Below is a small trained network, with its code and all its weights. Each question gives an input and a target symbol and asks what happens when units are switched off, that is, made to give their printed mean instead of their output.

import numpy as np


def w(rows, s, z=0):
    codes = np.array(rows[::2]) - 128.0
    scale = np.full(codes.shape[1], s)
    scale[-1] = z or s
    return codes * scale


def norm(h):
    return h / np.sqrt((h * h).mean(-1, keepdims=True) + 1e-5)


def f(y):
    return y / 2 * (1 + np.tanh(0.7978845608 * (y + 0.044715 * y**3)))


def softmax(a):
    e = np.exp(a - a.max(-1, keepdims=True))
    return e / e.sum(-1, keepdims=True)


def log_softmax(a):
    a = a - a.max(-1, keepdims=True)
    return a - np.log(np.exp(a).sum(-1, keepdims=True))


def net(x, mask):
    ids = ['βδεζηθλμξπσφ'.index(c) for c in x.split()]
    T = len(ids)
    res = E[ids] + P[:T]
    u = 0
    for l in range(2):
        q, k, v = (norm(res) @ M[l].T for M in (Q, K, V))
        z = softmax(np.where(np.tri(T) > 0, q @ k.T / 3**0.5, -1e9)) @ v
        res = res + np.where(mask[u], z, O[l][:, -1]) @ O[l][:, :-1]
        u += 1
        y = f(norm(res) @ A[l][:, :-1].T + A[l][:, -1])
        res = res + np.where(mask[u : u + 8], y, B[l][:, -1]) @ B[l][:, :-1]
        u += 8
    return log_softmax(norm(res)[-1] @ U[:, :-1].T + U[:, -1])


Q, K, V, O, A, B = {}, {}, {}, {}, {}, {}
E = w([
[171,243,135,141,139,210,157,253,94,153,131,161],'β',
[167,97,136,140,110,142,117,170,113,125,86,153],'δ',
[157,108,132,102,97,166,107,135,104,130,65,111],'ε',
[164,180,135,123,77,5,154,100,121,217,113,160],'ζ',
[89,95,154,74,164,162,162,179,52,79,167,141],'η',
[163,81,3,204,197,149,152,84,152,88,43,146],'θ',
[207,81,169,134,170,144,225,85,178,164,172,54],'λ',
[105,143,112,187,207,144,140,68,109,123,150,166],'μ',
[78,144,79,147,120,191,37,99,144,195,173,112],'ξ',
[133,131,120,176,156,127,120,141,116,128,131,204],'π',
[72,171,95,112,85,118,216,142,107,109,121,102],'σ',
[143,133,170,233,152,111,190,187,216,72,181,100],'φ',
],0.023)
P = w([
[119,67,46,87,95,186,232,155,158,215,180,107],'0',
[148,110,169,211,10,220,173,67,125,148,148,134],'1',
[62,120,161,116,129,132,147,181,142,189,81,147],'2',
[137,104,89,42,174,115,136,175,147,144,171,107],'3',
[211,145,130,134,52,101,101,108,69,70,180,114],'4',
[71,168,172,111,187,64,93,196,131,151,79,73],'5',
[147,127,139,82,168,115,96,231,144,132,160,69],'6',
[158,167,166,112,103,72,90,147,78,85,129,90],'7',
],0.011)
Q[0] = w([
[82,168,101,108,146,94,190,210,27,101,142,86],'L0H0',
[131,91,7,83,108,167,153,144,178,111,202,126],'L0H0',
[151,162,149,117,90,63,136,82,68,57,116,149],'L0H0',
],0.014)
K[0] = w([
[164,202,189,110,167,60,4,148,69,51,172,86],'L0H0',
[121,115,210,213,38,165,100,77,58,101,135,179],'L0H0',
[16,124,234,139,243,107,105,176,180,222,2,96],'L0H0',
],0.0098)
V[0] = w([
[85,227,162,67,86,112,117,32,89,208,163,105],'L0H0',
[226,125,180,156,70,101,60,236,162,253,172,172],'L0H0',
[74,145,77,112,175,134,18,71,117,98,142,191],'L0H0',
],0.0047)
O[0] = w([
[185,186,44,134,122,91,107,90,224,180,123,190,131],'L0H0',
[134,149,125,244,179,125,220,144,39,166,66,11,96],'L0H0',
[105,16,32,112,70,176,142,84,68,253,113,179,4],'L0H0',
],0.0071,0.0024)
A[0] = w([
[81,192,99,79,40,96,159,81,189,163,183,40,149],'L0N0',
[98,63,45,171,118,181,9,69,156,223,87,156,87],'L0N1',
[139,119,174,120,137,145,109,94,180,117,192,117,84],'L0N2',
[77,204,61,178,102,148,176,123,189,94,124,80,113],'L0N3',
[49,83,236,80,122,197,130,158,90,27,210,137,3],'L0N4',
[77,183,125,111,144,181,88,120,92,154,188,114,194],'L0N5',
[181,228,151,127,121,48,117,90,113,224,176,67,81],'L0N6',
[169,56,46,220,173,162,99,88,89,189,2,158,72],'L0N7',
],0.0084,0.0047)
B[0] = w([
[38,150,135,111,99,154,127,71,136,120,126,136,255],'L0N0',
[100,144,59,180,93,118,95,163,113,132,110,47,197],'L0N1',
[142,95,140,139,159,97,92,134,160,152,139,142,139],'L0N2',
[189,160,126,124,53,107,93,151,144,60,144,156,226],'L0N3',
[153,120,81,51,170,48,89,199,69,131,158,73,179],'L0N4',
[141,129,121,116,83,130,119,197,116,131,107,175,199],'L0N5',
[127,148,132,117,80,144,136,175,162,247,69,115,161],'L0N6',
[212,101,76,37,124,170,193,93,140,91,154,132,195],'L0N7',
],0.013,0.0086)
Q[1] = w([
[79,144,129,101,159,188,148,164,255,133,227,56],'L1H0',
[110,149,42,111,170,138,205,174,111,82,121,108],'L1H0',
[118,200,105,135,52,71,172,110,148,127,111,106],'L1H0',
],0.009)
K[1] = w([
[176,104,189,176,86,150,130,43,164,115,237,109],'L1H0',
[255,139,103,166,134,148,75,150,90,121,121,127],'L1H0',
[130,100,118,197,144,154,79,114,241,147,7,153],'L1H0',
],0.0091)
V[1] = w([
[76,154,152,150,34,126,193,121,73,162,179,149],'L1H0',
[148,162,123,137,165,88,154,150,134,215,174,178],'L1H0',
[173,40,77,143,127,2,189,135,78,38,72,92],'L1H0',
],0.0062)
O[1] = w([
[188,29,234,85,76,31,119,167,87,213,180,200,253],'L1H0',
[33,173,212,72,98,176,205,161,205,237,207,69,61],'L1H0',
[99,206,96,152,62,97,255,27,123,47,163,209,126],'L1H0',
],0.007,0.0021)
A[1] = w([
[177,74,157,98,127,103,98,84,179,151,124,183,129],'L1N0',
[166,119,161,78,66,84,159,123,145,88,70,81,37],'L1N1',
[159,79,142,96,182,132,152,104,96,71,115,164,139],'L1N2',
[127,138,152,148,174,58,105,158,192,59,118,86,9],'L1N3',
[76,121,77,137,67,169,43,149,146,116,139,128,1],'L1N4',
[165,80,207,159,184,138,194,77,149,161,138,79,153],'L1N5',
[82,94,61,176,89,165,12,141,139,170,98,126,72],'L1N6',
[154,115,113,246,170,166,118,119,132,84,71,147,102],'L1N7',
],0.012,0.0038)
B[1] = w([
[109,117,136,193,179,126,146,170,114,96,17,132,157],'L1N0',
[107,185,117,181,147,114,103,136,159,161,186,178,213],'L1N1',
[81,105,181,136,100,137,123,101,108,191,73,153,194],'L1N2',
[188,104,131,171,102,150,146,1,121,109,176,105,154],'L1N3',
[85,150,130,198,179,153,114,155,71,132,107,85,255],'L1N4',
[49,110,155,101,201,187,41,133,178,74,126,114,158],'L1N5',
[124,119,120,190,128,164,125,124,97,241,203,139,231],'L1N6',
[113,92,116,65,81,112,149,183,193,204,118,81,153],'L1N7',
],0.013,0.0077)
U = w([
[220,214,151,116,188,196,189,228,139,133,157,180,10],'β',
[173,169,164,151,188,90,166,90,44,110,126,73,71],'δ',
[131,92,114,198,168,70,111,170,108,73,28,166,135],'ε',
[133,104,165,68,89,31,150,122,191,229,115,103,162],'ζ',
[117,72,108,38,151,55,92,193,64,97,153,87,155],'η',
[178,106,7,99,131,126,136,118,145,89,87,121,219],'θ',
[107,100,160,76,186,169,77,156,197,93,126,70,186],'λ',
[85,101,179,62,134,202,173,108,57,138,125,171,104],'μ',
[109,78,60,218,173,142,121,179,110,164,214,140,86],'ξ',
[61,75,157,172,114,98,224,191,93,97,80,14,4],'π',
[87,176,121,138,91,92,133,150,146,109,220,254,146],'σ',
[187,85,168,164,137,67,153,123,181,106,235,86,187],'φ',
],0.0067,0.0027)

Each question gives the input, a string of symbols that net reads in full, and the target symbol t.
The units are the heads (3 rows each of Q, K, V and O) and the neurons (one row each of A and B). Each row of codes is followed by its name. A weight is (code - 128) times the scale printed after its matrix; where a second scale follows, it is the last column's (O, A, B and U).
mask holds one flag per unit, layer by layer, with each layer's heads first. A switched-off unit (its flag False) gives its mean, the last column of its rows in O or B, instead of its output. The means were averaged over made-up inputs and are rounded, as every weight is.
A unit's drop is (log p(t) with every unit on - log p(t) with that unit switched off) / (log p(t) with every unit on - log p(t) with every unit switched off).
The circuit of an input: a set's keep is (log p(t) with only the set's units on - log p(t) with every unit switched off) / (log p(t) with every unit on - log p(t) with every unit switched off). Starting from the 12 units with the biggest drops (on a tie, the unit counted first), units are removed one at a time, each time the one whose removal leaves the highest keep (on an exact tie, the one counted first), for as long as the keep stays at least 0.8.
units of the circuit, in order: the units of the circuit, biggest drop first
unit that matters most: the unit with the biggest drop
top k neurons: the k neurons with the biggest drops, biggest first
k most important neurons of layer l: the k neurons of layer l with the biggest drops, biggest first
input π η φ η σ ε, target σ: unit that matters most : L1N1
input σ δ σ ξ ξ π, target θ: units of the circuit, in order : L0H0, L0N7
input π ξ σ σ σ η σ, target η: units of the circuit, in order : L0H0, L0N4
input σ θ σ σ ξ ξ δ, target θ: 2 most important neurons of layer 0 : L0N7, L0N1
input ξ β θ ε, target λ: top 3 neurons : L0N3, L0N5, L1N5
input β π θ ξ π σ σ, target σ: top 4 neurons : L1N1, L0N1, L0N3, L1N4
input μ δ θ π, target π: top 2 neurons : L1N7, L0N3
input ε π ξ μ, target μ: units of the circuit, in order : L0H0, L1N2, L0N7, L0N1
input σ ξ σ, target ξ: units of the circuit, in order : L1H0, L0H0, L1N6
input ε ξ λ ξ σ β ε, target ε: top 3 neurons : L1N0, L0N1, L0N0
input μ η σ μ, target σ: top 4 neurons : L0N4, L1N4, L0N5, L0N7
input ξ β π, target θ: 2 most important neurons of layer 0 : L0N7, L0N1
input σ π η μ μ, target σ: units of the circuit, in order : L1N4, L0N1
input π θ σ μ σ ξ σ, target ξ: 2 most important neurons of layer 0 : L0N7, L0N3
input ξ ξ μ σ σ π η ε, target μ: top 4 neurons : L1N2, L0N3, L0N1, L0N7
input π σ β ε, target ε: top neuron : L1N0
input ξ ξ π β σ π μ, target ε: top 2 neurons : L1N0, L0N1
input δ θ θ φ ζ π, target δ: top 2 neurons : L1N3, L0N4
input ξ π θ σ σ δ, target ε: units of the circuit, in order : L1N0, L0H0, L1H0, L0N1
input ε μ δ, target ζ: unit that matters most : L1N7
input σ ξ η φ η σ π, target σ: top 3 neurons : L0N4, L0N1, L1N4
input μ π ζ σ σ η θ δ, target σ: 2 most important neurons of layer 1 : L1N1, L1N4
input σ λ φ θ π, target δ: 2 most important neurons of layer 0 : L0N4, L0N3
input π σ σ λ ξ φ, target φ: top 2 neurons : L1N3, L0N3
input σ σ β μ ζ ζ ε, target β: 3 most important neurons of layer 0 : L0N0, L0N2, L0N7
input π σ δ, target μ: 3 most important neurons of layer 0 : L0N3, L0N1, L0N7
input μ φ σ η δ σ, target σ: 2 most important neurons of layer 0 : L0N1, L0N3
